Below are the code and all the weights of a small trained network. Each question names an input and a class and asks about switching units off, where a switched-off unit gives its printed mean instead of its output.

import numpy as np


def w(rows, s, z=0):
    codes = np.array(rows[::2]) - 128.0
    scale = np.full(codes.shape[1], s)
    scale[-1] = z or s
    return codes * scale


def norm(h):
    return h / np.sqrt((h * h).mean(-1, keepdims=True) + 1e-5)


def f(y):
    return y / 2 * (1 + np.tanh(0.7978845608 * (y + 0.044715 * y**3)))


def log_softmax(a):
    a = a - a.max(-1, keepdims=True)
    return a - np.log(np.exp(a).sum(-1, keepdims=True))


def net(x, mask):
    res = np.array(x, float).reshape(1, 8) / 4 @ E
    u = 0
    for l in range(3):
        y = f(norm(res) @ A[l][:, :-1].T + A[l][:, -1])
        res = res + np.where(mask[u : u + 6], y, B[l][:, -1]) @ B[l][:, :-1]
        u += 6
    return log_softmax(norm(res)[-1] @ U[:, :-1].T + U[:, -1])


A, B = {}, {}
E = w([
[174,180,57,98,99,163,140,185,87],'x0',
[228,126,207,195,161,235,155,172,168],'x1',
[157,138,215,56,45,102,111,160,185],'x2',
[159,145,202,138,204,67,11,195,2],'x3',
[199,53,108,136,158,48,156,192,162],'x4',
[250,91,84,100,112,141,52,9,135],'x5',
[97,51,104,26,185,178,115,154,131],'x6',
[124,128,129,120,130,127,126,128,128],'x7',
],0.0036)
A[0] = w([
[66,46,222,175,179,79,116,38,182,141],'0.n1',
[102,133,48,222,223,150,158,90,86,1],'0.n2',
[180,94,112,84,122,150,87,72,115,147],'0.n3',
[192,188,37,95,105,151,148,190,89,68],'0.n4',
[146,222,118,209,87,50,140,90,139,119],'0.n5',
[208,73,101,140,170,2,207,170,152,106],'0.n6',
],0.0055,0.0058)
B[0] = w([
[200,214,10,85,54,191,142,233,45,253],'0.n1',
[146,128,91,167,218,124,179,81,123,134],'0.n2',
[59,119,144,145,154,124,157,153,123,231],'0.n3',
[157,166,87,128,62,164,117,190,85,154],'0.n4',
[103,17,160,154,73,127,163,96,36,202],'0.n5',
[27,190,136,188,108,200,1,108,197,232],'0.n6',
],0.0061,0.0024)
A[1] = w([
[150,136,203,54,50,80,109,150,177,123],'1.n1',
[155,143,228,57,41,89,108,157,178,32],'1.n2',
[253,91,81,92,116,143,33,7,123,113],'1.n3',
[137,144,156,126,174,120,67,153,53,167],'1.n4',
[69,149,169,135,164,99,204,201,139,6],'1.n5',
[75,86,81,154,75,168,192,98,182,127],'1.n6',
],0.0051,0.0018)
B[1] = w([
[112,120,55,177,188,140,131,99,84,214],'1.n1',
[124,131,60,186,218,157,161,88,88,207],'1.n2',
[2,167,191,146,133,124,231,234,125,237],'1.n3',
[162,163,120,89,105,93,168,85,204,253],'1.n4',
[76,99,162,129,130,139,176,122,133,145],'1.n5',
[196,180,168,74,169,69,114,102,132,235],'1.n6',
],0.009,0.0024)
A[2] = w([
[105,63,118,3,197,192,96,152,129,179],'2.n1',
[139,164,207,125,211,74,38,177,25,42],'2.n2',
[215,103,201,175,148,213,155,165,138,1],'2.n3',
[92,186,158,110,82,194,125,43,62,221],'2.n4',
[189,127,155,94,141,107,153,87,181,69],'2.n5',
[159,136,197,147,156,230,120,117,141,66],'2.n6',
],0.006,0.0029)
B[2] = w([
[190,114,193,237,72,112,115,96,91,227],'2.n1',
[172,130,92,75,99,177,254,42,250,168],'2.n2',
[40,90,76,28,96,55,60,77,39,183],'2.n3',
[170,65,136,141,185,136,63,192,210,253],'2.n4',
[157,160,148,139,119,50,159,145,143,123],'2.n5',
[58,140,70,112,106,44,90,100,134,173],'2.n6',
],0.0069,0.0039)
U = w([
[210,190,146,42,123,102,219,49,239,129],'0',
[2,130,204,128,151,165,229,213,124,110],'1',
[56,94,81,32,121,81,64,67,49,155],'2',
[143,129,48,195,253,180,165,71,92,98],'3',
[162,145,144,138,129,135,101,160,128,254],'4',
[116,135,144,172,138,180,18,165,245,95],'5',
[204,172,78,102,65,195,133,221,78,78],'6',
[187,59,224,205,57,106,137,104,67,91],'7',
],0.0082,0.0064)

Each question gives the input, the list of numbers given to net, and the class t.
The units are the neurons (one row each of A and B). Each row of codes is followed by its name. A weight is (code - 128) times the scale printed after its matrix; where a second scale follows, it is the last column's (A, B and U).
mask holds one flag per neuron, layer by layer. A switched-off neuron (its flag False) gives its mean, the last column of its row in B, instead of its output. The means were averaged over made-up inputs and are rounded, as every weight is.
A unit's drop is (log p(t) with every unit on - log p(t) with that unit switched off) / (log p(t) with every unit on - log p(t) with every unit switched off).
The circuit of an input: a set's keep is (log p(t) with only the set's units on - log p(t) with every unit switched off) / (log p(t) with every unit on - log p(t) with every unit switched off). Starting from the 12 units with the biggest drops (on a tie, the unit counted first), units are removed one at a time, each time the one whose removal leaves the highest keep (on an exact tie, the one counted first), for as long as the keep stays at least 0.8.
units of the circuit, in order: the units of the circuit, biggest drop first
unit that matters most: the unit with the biggest drop
top k neurons: the k neurons with the biggest drops, biggest first
top k neurons in layer l: the k neurons of layer l with the biggest drops, biggest first
input [3,-1,-1,2,0,-2,6,-4], class 7: top neuron in layer 0	0.n1
input [-1,4,8,-1,-3,6,7,-8], class 3: units of the circuit, in order	1.n2; 1.n1
input [5,6,-6,4,-6,-3,-1,-6], class 2: top 2 neurons	2.n3; 0.n1
input [-5,8,-4,3,-1,-7,0,-3], class 2: units of the circuit, in order	2.n3; 1.n3; 2.n6
input [-4,-3,-3,-5,-8,7,-4,-6], class 5: top 3 neurons	2.n4; 0.n3; 1.n4
input [5,5,8,-5,4,6,-5,4], class 3: top 3 neurons	1.n2; 1.n1; 0.n1
input [-2,1,-2,6,4,5,1,6], class 0: top 2 neurons	0.n3; 2.n2
input [-5,5,-5,-3,5,-1,3,-2], class 2: units of the circuit, in order	2.n3; 1.n1; 1.n3
input [4,8,7,-7,-5,-5,-1,-2], class 2: top 4 neurons	2.n3; 1.n4; 2.n6; 1.n3
input [-6,2,-5,-5,-4,-1,8,2], class 7: top 2 neurons	2.n1; 1.n4
input [0,-4,-8,-8,3,6,2,1], class 0: top 2 neurons	1.n6; 1.n1
input [4,-5,-6,-6,1,2,8,5], class 7: top 2 neurons	2.n1; 1.n4
input [-1,6,-3,4,7,3,5,0], class 5: top 2 neurons	0.n6; 0.n5
input [4,3,-5,5,1,-5,3,-3], class 0: top 2 neurons in layer 0	0.n3; 0.n1
input [-5,3,0,0,7,-5,4,6], class 5: top 2 neurons	0.n6; 1.n3
input [-2,5,1,7,-7,1,1,-7], class 0: unit that matters most	2.n2
input [-7,5,-3,4,-6,3,-1,0], class 6: top 2 neurons in layer 0	0.n1; 0.n6
input [1,-8,-8,-8,3,-2,6,-5], class 0: top 2 neurons	1.n6; 1.n1
input [5,5,6,-2,-3,3,-6,3], class 3: top 4 neurons	1.n2; 1.n1; 0.n1; 0.n6
input [-7,-2,0,-1,2,-6,8,-2], class 7: units of the circuit, in order	2.n1; 1.n3
input [-1,-3,-5,-3,-3,2,8,2], class 7: units of the circuit, in order	2.n1; 1.n1
input [-4,6,5,8,8,7,-1,-8], class 0: units of the circuit, in order	2.n2
input [2,-5,6,1,8,-2,8,5], class 5: top 3 neurons	0.n6; 0.n5; 2.n3
input [5,3,0,7,-6,7,-7,7], class 0: top 2 neurons	2.n2; 0.n6
input [-7,0,-5,-3,7,-1,7,1], class 5: top 2 neurons in layer 0	0.n6; 0.n5
input [-5,5,-3,3,4,4,-2,0], class 2: top 2 neurons in layer 1	1.n6; 1.n1
input [-6,6,8,1,-6,-5,7,7], class 3: top 3 neurons in layer 1	1.n2; 1.n1; 1.n3
input [4,2,5,-6,8,2,4,-5], class 5: top 2 neurons in layer 1	1.n4; 1.n1
